Below is a small trained network, with its code and all its weights. Each question gives an input and a class and asks what happens when units are switched off, that is, made to give their printed mean instead of their output.

import numpy as np


def w(rows, s, z=0):
    codes = np.array(rows[::2]) - 128.0
    scale = np.full(codes.shape[1], s)
    scale[-1] = z or s
    return codes * scale


def norm(h):
    return h / np.sqrt((h * h).mean(-1, keepdims=True) + 1e-5)


def f(y):
    return y / 2 * (1 + np.tanh(0.7978845608 * (y + 0.044715 * y**3)))


def log_softmax(a):
    a = a - a.max(-1, keepdims=True)
    return a - np.log(np.exp(a).sum(-1, keepdims=True))


def net(x, mask):
    res = np.array(x, float).reshape(1, 3) / 4 @ E
    u = 0
    for l in range(2):
        y = f(norm(res) @ A[l][:, :-1].T + A[l][:, -1])
        res = res + np.where(mask[u : u + 4], y, B[l][:, -1]) @ B[l][:, :-1]
        u += 4
    return log_softmax(norm(res)[-1] @ U[:, :-1].T + U[:, -1])


A, B = {}, {}
E = w([
[134,179,115,197,125,137,73,106,71,81,164,98],'x0',
[167,44,87,170,104,167,168,104,190,98,170,70],'x1',
[121,205,92,148,2,99,162,171,133,54,158,130],'x2',
],0.0086)
A[0] = w([
[98,113,170,167,178,174,116,89,131,155,94,74,1],'L0N1',
[215,156,92,239,153,123,59,40,76,84,103,129,146],'L0N2',
[128,87,117,1,129,103,211,138,166,153,99,90,104],'L0N3',
[73,101,139,186,218,146,133,110,117,180,132,137,3],'L0N4',
],0.0069,0.00093)
B[0] = w([
[167,149,177,84,93,113,254,209,112,165,152,111,196],'L0N1',
[116,113,100,136,156,70,91,136,254,90,47,165,254],'L0N2',
[121,165,155,179,124,76,39,158,225,61,87,94,249],'L0N3',
[152,196,136,196,117,115,52,173,100,170,142,78,216],'L0N4',
],0.0084,0.0055)
A[1] = w([
[141,162,64,134,2,86,181,124,123,121,161,138,96],'L1N1',
[191,70,116,130,188,162,77,101,102,219,103,85,145],'L1N2',
[88,240,175,80,151,116,89,167,47,191,151,203,252],'L1N3',
[226,107,95,145,118,209,169,75,209,124,222,47,76],'L1N4',
],0.0066,0.0017)
B[1] = w([
[199,146,199,65,214,120,140,168,73,195,130,4,215],'L1N1',
[197,203,124,66,17,133,155,146,34,46,153,93,176],'L1N2',
[73,56,89,150,112,163,178,103,163,121,169,129,255],'L1N3',
[2,118,128,85,164,226,113,90,135,176,132,187,196],'L1N4',
],0.0089,0.0072)
U = w([
[138,149,144,115,152,82,33,141,197,101,70,128,164],'0',
[222,182,177,92,137,149,156,170,60,166,165,62,146],'1',
[2,73,124,99,149,192,117,95,125,136,177,190,147],'2',
[142,117,148,164,139,79,111,133,167,156,138,128,111],'3',
[208,67,122,103,158,131,124,33,30,94,116,210,1],'4',
],0.0093,0.0056)

Each question gives the input, the list of numbers given to net, and the class t.
The units are the neurons (one row each of A and B). Each row of codes is followed by its name. A weight is (code - 128) times the scale printed after its matrix; where a second scale follows, it is the last column's (A, B and U).
mask holds one flag per neuron, layer by layer. A switched-off neuron (its flag False) gives its mean, the last column of its row in B, instead of its output. The means were averaged over made-up inputs and are rounded, as every weight is.
A unit's drop is (log p(t) with every unit on - log p(t) with that unit switched off) / (log p(t) with every unit on - log p(t) with every unit switched off).
The circuit of an input: a set's keep is (log p(t) with only the set's units on - log p(t) with every unit switched off) / (log p(t) with every unit on - log p(t) with every unit switched off). Starting from all 8 units, units are removed one at a time, each time the one whose removal leaves the highest keep (on an exact tie, the one counted first), for as long as the keep stays at least 0.8.
units of the circuit, in order: the units of the circuit, biggest drop first
unit that matters most: the unit with the biggest drop
top k neurons: the k neurons with the biggest drops, biggest first
top k neurons in layer l: the k neurons of layer l with the biggest drops, biggest first
drop when u is switched off: that unit's drop, to one decimal
input [-3,3,-4], class 1: unit that matters most : L0N2
input [4,-1,6], class 1: top 2 neurons : [L1N1; L0N3]
input [-2,-6,-5], class 2: top 2 neurons : [L1N3; L1N1]
input [-4,-3,6], class 1: top 2 neurons : [L1N1; L0N2]
input [3,4,2], class 2: top 2 neurons in layer 1 : [L1N4; L1N2]
input [0,8,-8], class 1: top 4 neurons : [L1N2; L0N4; L1N3; L0N1]
input [-2,8,-5], class 2: top 2 neurons : [L1N4; L1N1]
input [0,-7,-6], class 2: top 2 neurons : [L1N3; L1N1]
input [6,-7,-3], class 2: top 2 neurons in layer 1 : [L1N3; L1N1]
input [4,7,-6], class 2: top 3 neurons : [L1N4; L1N1; L0N3]
input [-6,-8,6], class 2: top 2 neurons in layer 1 : [L1N3; L1N2]
input [5,7,3], class 2: top 2 neurons : [L1N4; L0N3]
input [-5,-7,8], class 1: units of the circuit, in order : [L1N1; L0N2]
input [2,4,-7], class 1: units of the circuit, in order : [L1N2]
input [2,8,7], class 2: top 2 neurons in layer 0 : [L0N1; L0N4]
input [3,-3,-3], class 3: top 4 neurons : [L0N1; L0N3; L0N2; L1N3]
input [3,-5,-3], class 2: top 3 neurons : [L1N3; L0N3; L1N1]
input [-3,-6,7], class 1: top 2 neurons in layer 1 : [L1N1; L1N4]
input [2,0,5], class 1: drop when L1N1 is switched off : 0.4
input [-1,-4,8], class 1: units of the circuit, in order : [L1N1]
input [0,8,-2], class 2: drop when L1N4 is switched off : 1.0
input [-5,-4,7], class 1: drop when L1N1 is switched off : 1.0
